Each row is followed by one of two labels, saying whether the row has a hidden trait. Each part has a new trait and two new labels.
|  104 |  -47 | -167 |  205 |  -60 |  -87 | -320 |  -98 | -157 |  135 |   30 |  -93 |  119 |    7 | -214 | -128 |   11 |  320 |  149 |   63 |   78 |   15 |  126 |  174 |  131 |  326 |   91 |  -96 |   45 |  -22 | -206 |  -75 |  450 |  -40 |   39 |  233 |  -97 |  -28 |  248 |
D
|  -12 | -443 |   92 |   28 | -111 |   68 |   60 |  -84 |  -23 |  503 |  -31 |   86 |  -51 |  -64 | -337 |  -60 |  -25 |   34 |  160 |    2 |  -29 |   72 |  -44 |  127 |  -84 |  100 |   47 |   73 |  145 |   18 |   38 |  -70 |   30 |  160 | -168 |   -4 |  -19 |  -29 |   -2 |
G
|   73 | -343 |   -2 |  -18 |  125 |    7 |  298 |   12 | -163 |  350 | -309 |  151 |   60 |  -59 | -280 |   -6 |   69 |   12 |   31 |   93 |   28 |   43 |   64 |  178 |   58 |  210 |  108 |  -50 |   50 |   -2 |    9 |  -66 |  103 |    9 |  -56 |  138 |  -97 |   28 |   53 |
G
|   45 | -106 |   47 |  -55 |  387 |  -32 |  435 |  105 |  -24 |  265 |  -76 |  217 | -106 |  -99 | -238 |   44 |  108 |  195 |  -56 |  191 |  -10 |  -96 |  -17 |  131 |  -31 |    7 |   55 | -112 |   30 |   46 |  289 |  -54 |  -21 |   43 |   27 | -185 |   53 |   51 | -151 |
D
|   -1 | -213 |   -3 |   33 |   89 |   88 |  245 |    2 |  -48 |  660 | -171 |  226 |  145 | -138 | -216 |  -21 |  150 | -292 |   79 |   -5 |  -47 |  258 |   67 |  175 |  -29 |  195 |   74 |  -60 |   -4 |  -23 |    7 |  -55 |  105 |  148 | -161 |  236 |  -70 | -100 |   63 |
G
|  133 | -182 | -112 |  135 |    3 |  -18 | -140 | -164 | -220 |  278 | -150 | -175 |  111 |   80 | -385 |  -73 |   15 |  207 |   89 |   20 |   82 |   44 |  101 |  226 |  116 |  411 |   56 |   30 |    7 |  -19 | -218 |  -64 |  267 |  -98 |  -25 |  249 | -158 |  -35 |  188 |
G
|  127 |  -18 | -164 |  207 |  -32 |  -50 | -320 | -147 | -211 |  294 |   62 |  -18 |  133 |   46 | -222 | -111 |  -20 |  225 |  132 |   71 |   30 |   66 |   88 |  179 |   89 |  416 |  119 | -103 |    6 |  -23 | -218 | -116 |  534 |  -24 |  -47 |  207 | -103 | -107 |  255 |
D
|  -32 | -392 |    2 |   66 |  146 |   50 |  147 |    2 |  -35 |  551 | -210 |  -44 |  174 |  -46 |  -74 |  -11 |   87 | -130 |  138 |   98 |   26 |  185 |   87 |  259 |   34 |  209 |   42 |    4 |   73 |   -9 |  -87 |  -42 | -268 |   68 |  -78 |  177 |  -89 |    6 |   62 |
G
|  -35 | -368 |  -67 |  143 |  387 |   -4 |  279 |   95 |   64 |  577 |  -65 |   74 |  255 | -104 | -105 |   18 |  232 |   67 |   53 |  217 |  -10 |  119 |   73 |  258 |   12 |   73 |   66 | -158 |  124 |   33 |   95 |  -89 |  162 |  148 |   31 |  104 |    9 |   36 |   -5 |
G
|  189 | -486 |  -90 |  101 |  231 |  -14 |  203 | -116 | -277 |  681 | -292 |   45 |   49 |  -28 | -675 |  -82 |   53 |  262 |  184 |  199 |   76 |  -12 |  121 |  392 |   85 |  505 |  137 | -135 |  121 |   10 |  -56 | -142 |  366 |   39 | -111 |  168 | -177 |   -6 |  186 |
G
|  129 | -167 | -158 |  102 |  359 |  -80 |   22 |  -45 | -180 |   72 | -151 | -122 |   16 |   76 | -492 |  -50 |   86 |  429 |   40 |  238 |  128 | -139 |  134 |  191 |  122 |  313 |   72 | -165 |   37 |   12 |  -44 | -100 |  283 |  -59 |   82 |  185 | -102 |   24 |  163 |
G
| -147 | -183 |   27 |  -35 |  175 |   39 |  156 |  239 |  133 |  306 |  -44 |  335 |  197 | -183 |  223 |  107 |  154 | -187 |  -66 |   46 | -164 |  125 |  -17 |   -8 |  -51 | -175 |  129 | -200 |   27 |   22 |  242 |  -63 |   10 |  187 |   -8 |  -73 |  102 |   -3 |  -86 |
D
|  -25 | -362 |   78 |  -19 |   19 |   74 |  223 |   28 |    4 |  588 | -220 |  164 |   73 | -107 |  -47 |  -16 |  139 | -205 |   72 |  -15 |  -36 |  248 |   -8 |  124 |  -25 |   51 |   47 |   95 |   45 |  -14 |   11 |  -33 | -121 |  112 | -167 |   81 |  -46 |  -61 |  -70 |
G
|   61 | -532 |  104 |  -36 |  185 |   28 |  422 |   56 | -104 |  721 | -469 |  369 |  -27 | -191 | -263 |  -19 |  185 |  -57 |   37 |   43 |  -70 |  167 |  -37 |  166 |  -46 |  102 |  125 |   52 |   59 |   -2 |  158 |  -92 |   41 |  111 | -230 |   43 |  -56 |  -94 |  -93 |
G
|   37 |   52 |  -93 |    8 |  259 |  -78 |  -47 |  -44 |  -77 | -274 |  -40 | -352 | -112 |  170 | -273 |   -7 |   -7 |  244 |   30 |  199 |  211 | -279 |  117 |   60 |  132 |  131 |  -90 |  -35 |   11 |   16 | -122 |    5 | -137 | -117 |  196 |   41 |  -61 |  113 |   53 |
D
|  177 |   69 |  -64 |    3 |  135 |  -98 |   60 |  -45 | -174 | -245 |  -89 |  -66 | -168 |  111 | -443 |  -15 |  -96 |  353 |  -39 |  165 |   87 | -240 |   87 |   68 |   90 |  269 |   46 | -180 |   14 |   32 |   29 |  -47 |  372 |  -93 |  175 |   17 |  -43 |   39 |  130 |
D
|   87 | -141 | -147 |  -14 |  422 |  -97 |  159 |   35 | -144 | -206 |  -97 | -125 |  -40 |   49 | -441 |   16 |   37 |  336 |   39 |  311 |  142 | -304 |  125 |  140 |  141 |  209 |    2 | -239 |   52 |   39 |   53 |  -37 |  102 |  -62 |  186 |   16 |  -50 |  117 |   43 |
D
|   33 |   91 | -126 |   95 |  117 |  -68 | -158 |  -42 |  -25 | -156 |  182 | -138 |    7 |   54 | -119 |  -28 |  -90 |  336 |   65 |  171 |   64 | -198 |   66 |  144 |   20 |  145 |   38 | -242 |   76 |   41 |   -6 |  -61 |  228 |   18 |  172 |  -24 |    4 |   64 |  145 |
D

Next part:
|  -87 |  -99 |  134 |  -93 |  -92 |  -73 |   71 |  -16 |   48 |   36 | -137 | -268 |  -32 |  -54 |   26 |  343 |  -26 |   31 |  201 | -461 |   95 |  206 |  202 |
X
|   32 |  -30 |  -23 | -106 |  -89 | -430 |   35 |  160 |  -38 |   -3 | -142 |  129 |   52 |  -61 |  -57 |  534 |  116 |   91 |   16 |  316 |  -50 |  143 | -318 |
X
|  -15 | -107 |  259 |  -96 |  -73 | -231 |   -1 |   40 |   20 |   79 |  199 | -277 | -104 | -101 |  -66 |  232 |   27 |  -48 |   90 |   80 | -157 |  135 |   39 |
X
|  -55 | -128 |  227 |  -68 |  -17 | -187 |   31 |  -54 |   -1 |   86 | -111 | -197 |  -79 | -127 |   43 |  309 |  -32 |   16 |  103 |  -34 |   10 |  302 |   35 |
X
|  -42 | -106 |  130 |  -67 |  -40 |  128 |   33 |  -21 |    6 |   89 | -180 | -156 |   42 |  -35 | -168 |  151 |  -41 |    2 |   19 |  -33 | -145 |  251 |  216 |
X
|  -14 |  -87 | -273 | -156 | -103 | -260 |  -10 |  178 |  -66 |   39 |  -32 |  136 |   30 |  -29 |  -90 |  296 |   82 |  132 |  -18 |  681 |  -49 |  123 | -331 |
X
|  -92 | -135 |  231 | -163 |  -20 |   73 |    3 |  -79 |   50 |  117 |   52 | -152 | -177 |  -65 |    9 |  289 |  -56 |  -92 |  230 | -354 |   11 |  416 |  188 |
M
|  -31 | -104 |  -20 | -141 |  -35 |  -56 |   -1 |   34 |  -28 |   66 |   97 |  139 |  -58 |   -1 |  -69 |  414 |   46 |  -58 |  264 |  -15 |    2 |  307 |  -55 |
M
|  -26 |  -85 |  110 |  -17 |  -88 |    4 |  -21 |   76 |   33 |   43 |  -56 |   27 |   -1 |  -43 | -195 |  278 |  -28 |   75 |   31 |  248 |  -85 |  272 | -122 |
M
|  -30 | -114 |  274 | -155 |    5 | -150 |    5 |  -32 |  -17 |   62 |  -27 |  -41 | -159 | -101 |  -55 |  233 |  -39 | -104 |  134 |   37 |  -40 |  316 |   39 |
M
|   74 |  -40 | -206 | -122 | -122 | -350 |   -7 |  296 |  -87 |   -9 |  481 |  289 |  142 |   16 | -236 |  536 |  239 |   41 |  126 |  768 | -171 |  109 | -348 |
M
|  -23 | -104 |  -37 | -129 | -114 |   64 |  -17 |   18 |  -17 |   29 |   64 | -105 |   10 |  -53 | -207 |  139 |  -66 |    7 |   82 |   29 |  -72 |  315 |   22 |
X
|  -63 | -123 |  -34 | -105 |  -34 | -100 |   71 |    9 |  -41 |  143 | -332 |  -71 |  -22 |  -33 |   36 |  190 |    8 |   57 |  133 |  159 |  -71 |  292 |   38 |
X
|  -31 | -144 |  306 |  -38 |  -52 | -122 |   20 |  -19 |   49 |   94 |   34 | -201 | -153 | -126 |  -55 |  348 |  -13 |   -4 |   95 |  -75 |  -51 |  225 |   67 |
X
|  -66 | -142 |   15 | -138 |  -94 |  145 |   13 |  -89 |   23 |   45 |  116 | -326 |  -71 |  -58 | -137 |   30 |  -98 |   15 |   94 | -397 |   38 |  255 |  159 |
X
|    4 |  -98 | -107 | -196 |  -90 |  -72 |    9 |   64 |    0 |   47 |   94 |  -65 |  -47 |    4 | -138 |  199 |   -5 |   15 |  190 | -375 |   30 |  205 |  -97 |
X
|   11 | -147 |   87 |    9 | -123 |  -69 |   29 |  -24 |   44 |   79 |  136 | -288 | -103 |  -33 | -147 |  242 |   10 |   43 |   15 | -189 |  -67 |  213 |  -18 |
M
|  -74 | -131 |  121 |  -75 |  -25 |  -60 |   78 |  -12 |  -15 |  140 | -472 | -212 |   -9 |  -31 |   78 |  174 |  -19 |   29 |  236 |  -38 |  -78 |  204 |  216 |
X
|    0 | -133 |   62 |  -91 | -147 | -211 |   -4 |  131 |  -11 |   58 |  361 |  -27 |  -63 |  -47 | -101 |  178 |  106 |   -3 |   92 |  303 | -182 |  156 |  -37 |
M
|  -65 | -150 |  368 |  -20 |  -63 |  -83 |   57 |  -81 |   48 |   57 |  266 | -454 | -118 | -159 |    5 |  244 |  -38 |  -32 |  136 | -408 |   14 |  242 |  305 |
X
|  -40 | -193 |  -87 |  -57 |  -12 |  -30 |   53 |  -32 |  -13 |  109 |  164 | -305 |  -75 |  -54 | -108 |  105 |   46 |    8 |  213 |   58 |  -32 |  234 |   85 |
X
| -106 | -181 |  121 |  -71 |   55 |  154 |   44 | -129 |   28 |  112 |   71 | -248 |  -85 |  -81 |  -25 |  238 |  -54 |  -60 |  294 | -265 |  111 |  416 |  146 |
M
|  -77 | -154 |  121 | -188 |  -80 |   34 |  -11 |   -7 |   -1 |   53 |  228 | -125 |  -95 |  -92 |  -46 |  -12 |  -66 |  -69 |  107 | -212 |  -53 |  253 |  204 |
M
| -153 | -187 |  348 | -173 |  -43 |  225 |   23 | -227 |   62 |   97 |  182 | -515 | -222 | -130 |   57 | -158 | -169 | -149 |  233 | -549 |   84 |  378 |  504 |
X
|  -60 |  -57 |   38 |  -18 |  -72 |   46 |   19 |    2 |    9 |   25 |  149 |  -48 |   12 |  -20 | -131 |  428 |   32 |    5 |  271 |  106 |   21 |  311 |   50 |
M
|  -82 | -132 | -138 | -139 |  -71 |  -57 |   10 |   58 |  -34 |   70 |   50 | -188 |  -51 |  -54 |  -49 |  118 |   10 |   58 |   84 |  269 |   27 |  192 |  -50 |
X
|  -99 | -163 |  -74 | -142 |  -43 |  -39 |   52 |  -25 |   -6 |   93 | -155 | -298 |  -59 |  -61 |   63 |  119 |  -38 |   74 |  117 |  126 |   27 |  163 |   43 |
X
|  -86 | -153 |  330 | -189 |  -74 |  -18 |   17 |  -50 |    1 |   45 |  366 | -329 |  -96 | -122 |   52 |   45 |  -64 |  -82 |  165 | -147 |  -80 |  222 |  341 |
X
|  -84 | -172 | -127 |  -81 |  -33 |  -69 |   27 |   25 |  -31 |   96 |   73 | -195 |  -93 |  -57 |  -74 |   50 |   49 |   41 |  179 |  255 |  -11 |  180 |    9 |
X
|  -81 | -101 |  -12 | -101 | -119 |    0 |   34 |  -13 |   35 |   44 |  -71 | -108 |  -85 |  -72 |   20 |  168 |  -57 |   68 |  135 | -576 |  119 |  229 |   49 |
X
|  -87 | -147 |  298 |  -28 |  -92 |   33 |   66 |   10 |   11 |   16 |  -25 | -252 |   50 |  -45 |  -70 |  318 |  -23 |  -36 |  193 | -101 |  -43 |  325 |  324 |
X
| -137 | -178 |   69 |   -5 |  -75 |  177 |    1 |  -37 |   11 |   50 |  151 | -307 |  -41 |  -84 | -141 |  120 |  -89 |   36 |  104 |   38 |   70 |  262 |  113 |
M
|  -11 |  -84 |  -18 | -105 |  -84 | -184 |  -20 |  195 |  -57 |  -18 |  541 |    0 |   56 |  -43 | -178 |  242 |  119 |   -4 |   98 |  562 | -147 |  161 |  -17 |
X
|  -38 |  -92 |  241 | -203 |  -39 |  -89 |  -14 |   11 |  -11 |   65 |  187 |    6 | -111 |  -80 |  -32 |  205 |   -5 | -100 |  117 |  104 | -126 |  296 |   57 |
M
|  -61 | -141 |  -97 | -189 |  -86 |  -52 |   11 |   29 |    3 |   57 |  -98 | -201 |  -70 |  -44 |   46 |   42 |   -6 |   27 |  105 |  -86 |   10 |  206 |   -1 |
X
|  -62 | -131 |  130 |   29 |  -77 |  176 |    1 |  -54 |   32 |   64 |  -22 | -206 |   17 |  -84 | -216 |  211 |  -72 |   48 |   56 |   87 |  -28 |  301 |  139 |
M
